(in the rows, 128 means zero)
Each row is followed by its class number. Each block has new classes, again numbered from 0 up, in any order.
[143 113 113 145 185 139 118 188 140  60 112  87 166 166 142 120 120 196
  98 146 118 126 112 224 108 107 127 101 140 188 113 101 128 131  94 126] => 9
[118 159 148 130  91 105 171 174 134 153 124 144 130 108  83 163 114 115
 145 160  89 155 118 217  94 147 121 100 132 179 132 148 149 144 112 157] => 8
[133 166 113 145 121 119 117 133 144 114 139 170  92  74 110 145 123  95
 139 133 136 139 127 152 104 146 137  83 196 162 134 127 134 105  82 173] => 3
[123 146 133 139 105 116 151 170 142 167 132 158 128 141  93 164 118 105
 135 186  95 154 110 237  88 143 115 111 101 171 146 125 159 128 110 172] => 6
[121 152 151 145 106 106 159 167 127 165 118 151 133 123  99 161 104 138
 128 166 103 149 119 222  96 138 119 124 106 168 133 116 144 144 108 144] => 2
[119 149 142 123 110 113 151 179 134 170 125 155 123 109  78 182 126 111
 152 182  84 152 122 223  89 137 128  85 114 184 126 144 161 141 107 154] => 6
[120 165 113 144 130 102 101 136 145 128 148 167  87  75 104 140 125 109
 129 123 138 138 139 152 102 142 138  78 193 150 148 116 129 100  98 160] => 2
[124 150 148 143 105 122 162 175 143 167 124 157 121 126  96 157  93 119
 131 168  98 138 112 219  84 134 115 136  93 168 137 125 152 130 101 131] => 10
[133 164 143 141 123 109 159 175 129 160 127 151 126 109  86 172 128 132
 148 190  82 154 126 205  81 139 133 101 115 171 117 145 159 138 116 147] => 5
[127 149 144 134  95 106 152 175 135 164 121 147 114 102  83 174 115 120
 155 175  81 147 128 214  95 127 131  89 115 185 117 140 154 146 101 156] => 7
[159 120 118 145 216 136 128 189 129  72 123  68 181 184 139 120 119 199
  95 158  92 124 129 210 105 106 140 101 126 184 100  91 138 121 101 128] => 5
[143 170 106 145 133 119 111 150 144 121 162 150  92  93  98 141 124 104
 136 157 122 146 142 133  97 149 136  82 188 149 136 128 140  89  94 167] => 5
[124 159 149 127  88 112 173 171 129 151 127 143 125 105  86 168 115 109
 145 159  88 156 118 209 103 149 125  98 131 179 120 148 145 147 103 151] => 8
[121 155 146 141 115 115 163 169 124 158 118 160 125 113  94 149 128 114
 150 183  92 144 113 225  87 130 134  74 118 193 110 147 144 137 111 147] => 4
[137 166 103 170 130 106 102 168 142 101 135 169  62 111 106 135 128 113
 145 144 152 121 119 168 111 146 150  97 162 156 155 107 135  95  88 174] => 1
[133 162  93 159 145 120 112 155 145 108 134 188  74  98 117 149 131 103
 123 148 140 120 121 164  87 140 139  95 170 155 151 109 132  90  84 154] => 10
[138 101 106 143 205 124 113 152 111  83 101 101 177 187 129  94 125 178
 115 147 113 143 122 218 131 112 128  58 145 173 118 107 131 125 120 161] => 3
[129 172 104 142 119 117 124 131 141 116 158 162  88  84 108 128 116  83
 137 121 138 144 123 154 105 154 130  79 198 153 153 129 129 100 104 184] => 8
[137 100 100 155 201 132 120 164 112  80 117  99 176 190 136  85 133 173
 112 161 113 130 114 239 121 113 134  52 137 181 111 107 135 111 127 158] => 4
[143  98  94 149 191 129 105 173 119  63 110 101 150 176 137  96 126 178
 112 167 132 140 113 225 130 116 119  71 138 172 126 107 138 121 112 154] => 9
[150 170  91 169 148 109 109 168 145 103 148 163  79  95 106 156 129 124
 135 171 131 121 141 155  90 148 150  93 166 157 134 112 130  90  88 168] => 5
[123 153 156 132  98 114 161 164 131 156 116 158 128  97  94 164 115 121
 157 155 103 156 105 219  99 139 126 101 128 184 115 143 154 148 104 153] => 3
[130 155 149 139 100 123 154 185 137 150 118 154 116  82  93 170 102 129
 148 173 106 150 113 218  93 139 122 103 116 192 124 150 150 151  96 133] => 9
[136 164 100 145 123 117 109 138 151 114 148 171  84  82 104 151 124 104
 139 142 126 133 135 160  95 132 142  77 189 158 132 127 141 105  81 186] => 7
[150 112 112 141 195 147 118 189 128  62 115  80 162 165 139 127 109 188
 100 145 108 122 119 223 115 107 133  88 140 200  95 102 126 138  75 128] => 9
[135 163 103 163 129  96  93 163 139 115 135 166  81  82 103 156 127 125
 133 143 143 120 138 170 105 146 146  83 180 163 148 102 128  98  87 165] => 2
[142 158  89 152 137 119 103 173 148 103 143 185  71  98 104 166 137  99
 134 161 145 131 119 179 107 154 146  80 172 168 152 111 148  91  74 178] => 6
[132 156 103 136 132 127 113 148 145 127 156 160  98  95 101 150 120  93
 135 152 132 144 123 170  94 147 129  81 186 161 152 126 156  95  86 182] => 6
[149 157 101 166 147 110 104 157 144 102 142 181  71  81 116 155 123 121
 126 143 133 122 114 146 112 150 145  83 168 175 161 116 139 110  91 168] => 0
[116 156 150 131  97 106 171 171 133 156 121 150 126 101  83 173 112 116
 148 157  87 156 121 213  92 146 126  94 130 186 122 153 145 141 110 154] => 8
[141 164 101 172 127 116 118 171 142 100 135 169  79  99 117 138 133  99
 134 163 145 117 119 179 104 145 147  78 175 176 141 108 126  88  82 172] => 4
[136 155 144 149  96 113 155 157 149 165 126 156 126 119  98 159 109 123
 142 172  89 148 120 231  86 134 119 116 108 179 129 128 147 140 109 163] => 7
[139  97  91 148 188 118 118 159 123  80 117 106 156 184 135 100 142 179
 118 152 110 146 121 220 127 112 129  61 135 165 119 103 141 123 125 164] => 7
[150 162 103 164 122 109 111 149 143 102 150 164  81  76 114 150 124 118
 133 154 132 116 122 147 111 146 133  86 169 159 150 113 130 109  92 189] => 0
[126 153 153 149 113 100 149 170 131 171 119 147 127 123  94 155 102 143
 132 168  99 146 122 232  95 136 122 114 104 175 132 116 137 142 110 141] => 2
[131 161 117 144 122 108  96 140 139 131 145 159  88  76 101 150 122 112
 135 126 139 134 137 151 115 147 141  81 193 153 145 116 130 102  91 157] => 2
[129 165 101 138 111 119 130 138 142 105 151 164  88  92 109 143 127  78
 126 130 132 149 122 152 113 163 129  81 203 159 153 127 131  98  93 170] => 8
[139 169 105 162 125 109 108 152 147 112 125 178  84  88 113 143 120 105
 140 150 145 125 128 160 103 145 140  86 180 172 147 113 125 100  90 174] => 3
[150 166  97 161 123 129 109 182 150  89 131 173  65  78 115 159 112 104
 130 156 151 122 126 161 116 153 139  97 171 182 147 112 129 111  61 153] => 9
[145 120 116 149 200 133 116 176 125  84 122  81 171 191 133 105 111 199
 107 131 107 116 111 226 107 104 146  85 125 185 108 101 124 125 101 132] => 1
[138 166 102 166 133 106 108 150 148 107 128 179  85  82 115 145 130 113
 141 141 147 124 122 173 103 146 145  85 183 169 150 114 127 103  95 172] => 3
[118 161 142 131  98 108 170 157 130 151 128 154 130 108  88 164 122 109
 145 159  87 159 116 225  86 148 122  92 139 180 122 149 146 143 114 166] => 8
[139 114  98 152 204 126 114 172 106  81 118 100 155 199 124  88 119 181
 120 148 119 131 113 223 126 114 140  63 124 167 125 104 140 124 114 160] => 1
[140 174  98 158 122 113 110 164 138  98 141 167  73  92 104 142 126 117
 143 153 148 115 123 165  98 145 148  91 174 159 139 117 136  98  82 166] => 1
[139 173  99 161 133 112 109 160 135 108 142 165  73 101 105 132 119 118
 146 151 145 118 123 169  91 143 146  88 169 165 140 115 132  99  86 169] => 1
[133 164 116 137 115 109 111 155 138 122 146 160  83  69  95 150 120 118
 135 135 142 137 137 148 120 150 138  82 194 156 139 122 136 109  77 147] => 2
[139  95  93 135 207 134 111 168 119  93 121 106 175 191 124 123 132 172
 111 162 108 140 114 238 122 121 132  56 134 177 127 111 154 119 110 165] => 6
[159 114 124 148 195 133 122 170 143  78 115  81 173 173 147 117 123 188
 104 132  93 131 126 219 110 101 136  92 137 198 100  94 138 126  92 140] => 7
[140 101 103 145 200 112 107 174 105  88 114 100 158 181 130 101 129 189
 106 147 123 140 120 221 140 119 135  67 134 169 130  94 146 126 113 141] => 2
[131 160 145 137 112 116 164 183 127 158 131 135 134 113  80 174 114 139
 147 189  81 152 133 196  89 139 131 106 117 171 114 142 157 141 113 146] => 5
[142 112 120 153 188 141 131 176 128  76 115  85 185 193 142 105 129 182
 101 149 103 122 114 234 111 108 137  81 133 192  97  95 120 116 109 139] => 4
[143 167 103 163 129 102  97 170 133 115 140 165  71  84 109 147 121 119
 132 141 148 127 131 159 116 147 148  83 176 162 153  99 134 101  82 160] => 2
[119 152 146 152 106 107 159 150 147 166 115 160 141 131 104 152 106 120
 135 164  96 148 114 231  82 140 114 125 108 180 134 127 137 136 117 164] => 3
[126 150 146 150 126 106 149 153 149 155 128 173 127 116  94 161 105 129
 120 170  79 138 112 228  88 137 120 112  93 180 147 128 139 147 122 160] => 0
[132 146 141 127 112 121 148 177 130 172 128 158 128 108  82 185 118 115
 155 177  93 151 114 224  90 144 129  90 115 187 125 148 174 136  95 161] => 6
[138 113 111 138 191 131 135 163 128  69 121  76 189 192 141 113 124 180
  92 128  95 134 116 229 107 116 128  87 152 187 111 102 127 125 109 149] => 8
[135 164 104 135 133 131 108 142 148 126 160 170  90  88 106 142 124  79
 135 142 135 147 122 162 102 150 131  72 187 157 156 123 150  92  90 182] => 6
[137 160  96 157 130 122 116 163 143 109 138 178  71  93 105 158 123 111
 129 155 138 119 125 163  96 144 141  98 174 155 141 116 137  95  71 152] => 10
[131 105  96 146 196 122 140 163 116  69 120  99 173 189 134  97 126 167
 107 137 110 148 117 231 124 128 122  73 141 170 128 104 139 122 125 171] => 8
[143 163  96 158 122 115 127 166 135  87 142 164  77 100 111 156 123 102
 131 140 141 132 120 171 114 162 142  95 185 167 142 113 132 101  74 175] => 8
[113 163 146 143  87 103 173 165 150 155 136 140 135 123  92 141  98 110
 131 160  91 154 120 229  81 143 108 122 120 172 143 130 136 129 125 168] => 8
[114 154 152 138  98 105 157 163 141 163 110 155 136 101  89 159 116 124
 150 164  95 152 118 219  94 135 125  98 127 184 128 145 147 144 121 154] => 3
[122 149 143 142  93 108 159 165 142 163 122 160 117  98  90 172 123 124
 156 164  90 159 121 210  95 137 127  97 122 179 126 142 157 144 115 156] => 7
[149 153 101 161 142 105 113 155 140  98 147 179  72  75 108 146 122 122
 131 149 141 121 115 152 111 151 134  87 161 158 165 113 135 108  85 175] => 0
[127 158 152 152 105 116 159 152 143 162 112 166 138 124 108 153 105 116
 134 162  99 152 110 223  91 142 120 126 108 181 136 127 145 139 116 157] => 3
[126 169 111 145 126 113 107 143 146 120 147 168  80  90  95 135 123 104
 142 133 138 129 124 164  93 145 141  84 182 156 147 127 129  98  95 159] => 1
[147 159  95 158 133 117  99 179 147 115 146 168  81 103 100 161 124 108
 137 164 141 130 122 179 101 150 144  85 170 168 159 113 151  88  77 180] => 6
[144 100 102 155 203 113 115 158 123  79 124 113 155 177 133 101 133 189
 108 152 107 133 110 206 132 118 127  68 126 167 136 106 138 132 126 170] => 0
[115 163 140 143  91 116 177 153 136 153 128 149 141 137  98 155 105 107
 124 167  89 158 115 221  84 148 111 120 123 170 139 132 138 135 123 170] => 8
[142 156 101 166 135 102 103 156 147  99 142 177  69  87 112 151 127 117
 130 153 137 118 114 160 114 144 139  83 166 162 162 110 133 108  96 189] => 0
[146 111 103 160 200 132 118 174 110  81 116 104 170 190 135  84 132 174
 115 163 115 128 112 235 123 111 142  51 132 182 114 108 141 114 119 164] => 4
[119 168 146 143 102 110 155 161 144 160 128 157 126 134  88 141 108 121
 141 167  94 140 116 235  75 138 121 118 102 175 127 131 140 135 115 157] => 1
[144 173 105 143 142 126 118 157 142 112 158 159  91  88  98 153 120 112
 132 153 122 140 140 140  99 149 144  87 185 160 128 125 138 101  88 154] => 5
[124 174 104 150 129 120 114 140 137 117 152 172  79  98 106 124 117  96
 139 128 148 137 113 156 101 144 140  80 178 143 159 121 130  97 100 172] => 1
[146 121 123 140 193 132 124 179 126  73 115  81 174 192 129 106 124 194
 104 138 105 121 114 227 107 106 138  98 129 181 109 100 138 127  91 134] => 1

A new block, with new classes numbered from 0.
[118 134 145 120 139 136 121 134 117 113 139 135 123 115 123 126 115 127
 111 139 133 146 123 116 134 142 130 104 146 116 116 132 132 144 135 126] => 6
[ 82 101 163 106 141 153 104 152 146  89 153 115 151 111  95 121 110 125
 121 112 124 127 111 146 122 101 119 108 104 118 107 146 120 136 129 111] => 3
[149 136 168  85 170 122 106 136 127  98 176 105 186 148 101 119 133  84
 120 150 136 160 137 123 134 103 116  98  99 150 102 128 196 135 150 139] => 0
[158 137 142 128 144 127 144  99 144 109 118 122 114  81 109 139 141 175
 132 134 120 106 112 110 161 131 120 148 159 117 140 140 124 123 131 141] => 3
[155 131 127 133 142 118 136 113 104 115 131 118 132 117 124 116 144 146
 111 134 132 114 126 125 138 131 128 140 146 131 144 133 136 132 147 134] => 6
[112 132 112 122 111 136 128 161 126 110 127 106 132 136 126 167 113 124
 136 120 134 140 123 116 140 163 127 116 134 131 124 141 156 135 143 119] => 3
[123 150 123 102 158 122 132 161 141 103 125 142 146 105 125 179 139 164
 112 128 110 144 128  94 112 149 129 141 115 115 116 145 131 105  95 147] => 0
[114 130 145 116 140 116 129 151 116 118 141 139 127  98 134 120 132 146
 106 143 125 134 124 101 122 142 139 126 131 108 119 139 136 134 130 138] => 6
[157 133 128 138 132 113 118 124 117 116 125 108 148 120 113 135 136 132
 108 127 128 118 132 118 142 129 130 144 148 128 150 136 134 119 128 130] => 2
[ 75 119 151 115 111 119 109 158 103 106 154 110 130 138 117  84 125 109
  88 116  96  97 118 141 128 157 169 117 116 168 152 133 141 123 125 114] => 3
[158 139 134 138 137 107 110 151 104 111 151 125 111 102 114 121 130  98
 109 153 140 152 126 112 158 154 153 130 143 145 132 110 142 110 151 135] => 7
[178 128 127 124 121 101 151  96 132 122 135 121 136 156 107 119 158 114
 106 146 133 124 144 125 138  89 117 134 139 124 120  99 160 121 126 148] => 2
[134 139 145 100 157 131 118 120 149 134 154 127 146 126 138 125 143 143
  98 150 123 139 138  83 116 147 122 126 126 109 131 141 152 147 122 141] => 0
[155 134 121 154 168 106 119  96  87 111 151 133 112 106 100 132 151 153
 121 153 118 155 124 160 121 124 136 142 148 123 174  94 135 138 146 135] => 0
[ 40 105 133  99 110 147 108 138 150  75 156 106 151 119 110 140 138 151
  82 104 135 120 121 117 131 155 125  90 114 144 123 148 218 149 175 118] => 1
[155 127 171 125 166 123 109 132 138 116 174  82 138 132 125 117 123 144
  88 160 149 125 127  91 148 144 139 126 119 136 140 146 143 152 132 144] => 3
[217 106  43 168  93 132 121 196 123  77 135 112 207 138  83 149 142 136
 109  55 127 153 132 168 110 135 100 146 105 123 125 118 139 113 158 132] => 1
[121 134 137 125 122 118 133 132 115 119 135 107 132  99 127 160 134 148
 114 128 108 113 118 146 137 140 127 136 142 129 141 139 134 132 126 138] => 4
[153 113 117 132 118 124 117 136 107 119 137  96 140 130 121 140 127 124
 120 124 119 114 136 140 144 137 127 140 131 136 149 130 139 121 133 123] => 3
[135 146 125 123 124 122 121 122 114 123 112 122 145 121 120 110 123  95
 106 116 133 127 128 120 141 149 154 138 167 151 143 133 125 117 132 118] => 2
[120 112 140 143 121 134 104 155 116 126 146 131 118 129 136 125 130 123
 104 133 112 114 123 110 134 142 121 124 113  97 126 143 113 134 108 141] => 7
[134 124 152 135 115 111  93 130 127 101 126  99 120 114 114 133 129 112
  68 129 131 100 128 132 140 135 135 123 162 122 155 131 125 133 117 110] => 2
[142 119 124 136 138 116 112 154 125 119 135  94 156 119 108 121 127 123
 117 114 132 116 121 136 139 131 121 133 120 137 129 125 128 132 151 135] => 5
[180 137 124 134 132 118 131 122 120 111 134 121 130 141 109 128 143 130
 109 133 122 135 132 131 128 136 118 128 150 126 149 111 161 127 123 138] => 0
[ 61 104 111 106 110 117  76 156 109  81 157  87 150 113 138 165 145 137
  65 116 102 121 128 145 152 181 155 112  71 160 130 137 147 136 151 113] => 3
[130 123 139 129 129 117 119 133 155 118 121 142 147 113 119 118 138 109
 127 130 137 129 120 123 147 138 116  98 114 119 109 133 173 126 158 140] => 5
[133 135 120 145 132 120 126 143  98 109 128 111 121 108 121 136 132 146
 104 127 127 113 121 127 124 148 135 138 169 119 160 141 128 131 143 118] => 6
[181 145 134 137 146 109 147 114 105 124 119 117 109 107 115 112 134 135
 131 143 130 104 118 127 138 109 121 149 177 118 145 122 113 127 136 138] => 6
[177 144 110 127 138 113 159 116 111 126 125 131 128 105 126 130 133 123
 118 141 118 124 119 120 142 127 135 127 175 124 131 139 138 116 142 146] => 6
[137 131 129 110 131 121 119 158 131 100 139 116 140 117 116 134 131 122
 109 127 129 149 120 122 118 138 119 115 121 119 122 125 156 138 125 138] => 0
[143 139 137 113 138 104 124 101 105 130 142 127 147 124 124 134 159 131
 105 152 115 129 150 104 132 133 141 135 145 125 139 116 160 122 120 140] => 2
[128 121 143 124 134 131 118 144 111 112 158 135 128 123 125 125 136 133
 103 141 127 141 121 111 132 138 130 117 107 122 119 129 137 130 126 143] => 7
[ 88 138 125 142 156 118 112 130 130 108 137 112 115 113  98 122 141 131
 109 128 128 111 112 124 134 143 133 128 132 125 140 133 132 123 146 149] => 5
[122 128 128 130 132 119 113 133 113 118 135  95 134 108 122 135 142 140
 100 130 121 107 125 134 137 139 126 134 129 128 151 136 125 125 134 134] => 5
[133 128 128 156 136 111 126 143  80 101 146 110 131 114 110 115 137 146
 108 131 130 136 128 126 147 157 147 141 150 133 150 130 148 131 154 132] => 6
[151 102 151  99 118 132 124 141 130  96 133  95 139 105 123 124 122 117
 121 128 126 118 112 151 139  99 116 106 110 118 106 132 119 134 104 135] => 3
[163 131 132 151 132 122 131 146 115 122 129 141 141 118 114 125 115 129
 121 116 125 110 115 135 119 131 129 134 154 117 150 143 133 138 135 141] => 1
[135 106 133 148 148 108 105 143 107 130 161  82 149 138 142  88 142 119
  56 135 136 115 126 134 117 152 158 131 109 119 139 133 104 161 117 157] => 5
[145 133 159 105 121 132 130 125 161  98 140  75 164 161  94 137 128  79
 128 124 136 129 136 132 169 125  99  92 166 138  76 109 209 139 150 135] => 4
[132 136 124 123 128 126 119 145 124  94 114 113 128 119 109 150 135 138
 119 115 129 124 123 124 125 147 113 131 145 123 145 131 159 122 120 127] => 0
[169 107 146 136 142 121 141 115 106 116 118 125 121  93 134 103 120 145
 116 133 143 103 116 134 135 115 134 132 140 125 144 147 112 130 113 138] => 6
[159 137 157 120 150 106 131 149 116 118 146 119 141 117 124 122 123 125
 122 154 128 156 117 115 139 133 130 120 134 127 134 131 178 133 135 149] => 0
[134 112 125 138 128 126 113 129 121 109 106 108 126 104 125 145 122 156
 123 125 160 139 123 127 134 127 120 138 133 117 147 130 133 123 117 127] => 2
[ 65 113 141  92 114 121 130 160 101 105 150 135 144  72 141 169 119 110
  98 133 129 161 127 151 120 145 160 110  92 138 107 158 146 118 114 140] => 4
[130 146 139 121 169 107 103 129 103  98 146 108 166 154 110 128 133  83
 111 133 138 143 115 134 147 149 131 114 122 154 121 138 187 153 169 150] => 0
[124 119 140 127 126 118 120 160 112 128 159 140 162 138 130 112 130 120
 111 130 120 136 124 134 111 125 128 123 106 112 122 132 158 153 151 145] => 1
[ 17  98 176 135 131 124  59  98 132  98 128 144  86  44  93 153 130  95
  42 118 145  91 147 131 133 185 146 137 205  77 135 148 143 150 127 118] => 4
[126 143  74 116 105 110 123 153 107  98 104 159 125  99 114 144 115 120
  81  84  86 119  77 159 145 193 158 104 130 184 138 130 148  99 150 147] => 3
[161 140 120 127 138 122 130 124 119 109 133 113 136 127 114 132 146 127
 110 130 129 134 133 125 121 137 123 142 149 125 153 130 149 125 126 133] => 0
[101 125 141 139 124 121 121 147 122 110 158 114 130 116 119 137 136 142
 111 135 130 150 120 139 130 151 131 115 115 120 131 129 161 143 138 145] => 4
[135 127 128 134 113 119 134 144 121 118 133 151 117 120 122 127 132 115
 108 125 114 104 115 123 140 135 135 127 128 142 138 139 134 108 140 128] => 7
[ 97 130 153 124 142 104 125 137 132 122 166  78 118 117 130 111 141 117
 101 155 133 118 110 138 123 120 139 126 128 117 128 132 143 156 140 155] => 4
[131 145 125 122 129 119 144 119 143 128 127 124 106 135  98 134 129  91
 114 130  97  86 141 119 127 113 127 141 189 127 156 133 140 102 117 119] => 0
[167 118 150 136 118 125 118 153 128 124 158 126 126 134 127 113 134 119
 111 145 118 119 117 111 129 125 112 103 126 101 125 125 143 143 126 139] => 7
[124 136 170 129 138 108 129 136 135 124 176 113 147 119 121 113 150 117
 106 155 129 121 142 102 133 140 142 131 116 119 128 152 162 138 129 155] => 4
[157 109 173 142 164 103 135 125 128 127 137 152 141 123 112  84  96 146
 110 133 147 130  99 118 143 112 144 122 110 149 125 129 137 144 124 161] => 2
[147 128 139 134 126 120 122 132 129 121 130 111 128 100 119 113 141 130
 105 129 120  98 125 124 130 117 118 153 169  93 146 138 133 129 132 142] => 1
[182 149  44 168 106 140 115 172 125 120 142 100 140 192 114 131 143 110
 127 109 117 151 115 134 122 161 109 115 134 142 160 109 160 100 173 121] => 7
[132 150 121 134 140 104 134 137 117 105 110 120 118  97 112 141 129 130
 123 122 137  99  92 146 135 139 137 122 136 160 154 139 129 122 155 137] => 5
[139 125 149 131 158 121 113 133 117 134 151 120 141 133 119 110 121 129
  99 137 125 116 118 130 132 123 124 120 102 131 133 134 117 132 119 159] => 5
[139 121 157 110 128 119 126 128 126 120 153 134 133 113 121 110 132  98
 107 151 138 137 143 117 134 127 147 127 120 128 124 133 145 121 129 130] => 3
[122 134 135 122 125 122 123 157 147 122 161 111 149 123 121 138 127 113
 111 131 136 144 126 126 127 137 123 122 111 124 112 137 146 146 149 140] => 4
[151 106 137 132 139 117 124 138 108 110 160 118 141 106 123 120 129 151
  93 141 134 143 131 126 132 128 132 121 123 118 124 123 136 149 142 133] => 6
[145 133 140 106 145 134 120 124 144 129 146 110 147 149 130 120 135 130
 121 138 142 122 135 103 131 129 118 139 102 131 120 133 127 142 133 134] => 3
[ 99 141 152 106 113 113 178 113 166 116 108 155  94  87 132 136 145 165
 106 134 140 108 102 131 114 127 136 131 146 132 129 133 147 124 130 133] => 4
[168 148 145 133 109 106 153 115 120 169 122 177 144 129 136 105 144 107
 128 140  94  92 133 125 126 115 120 152 179 105 160 141 169 116 162 129] => 1
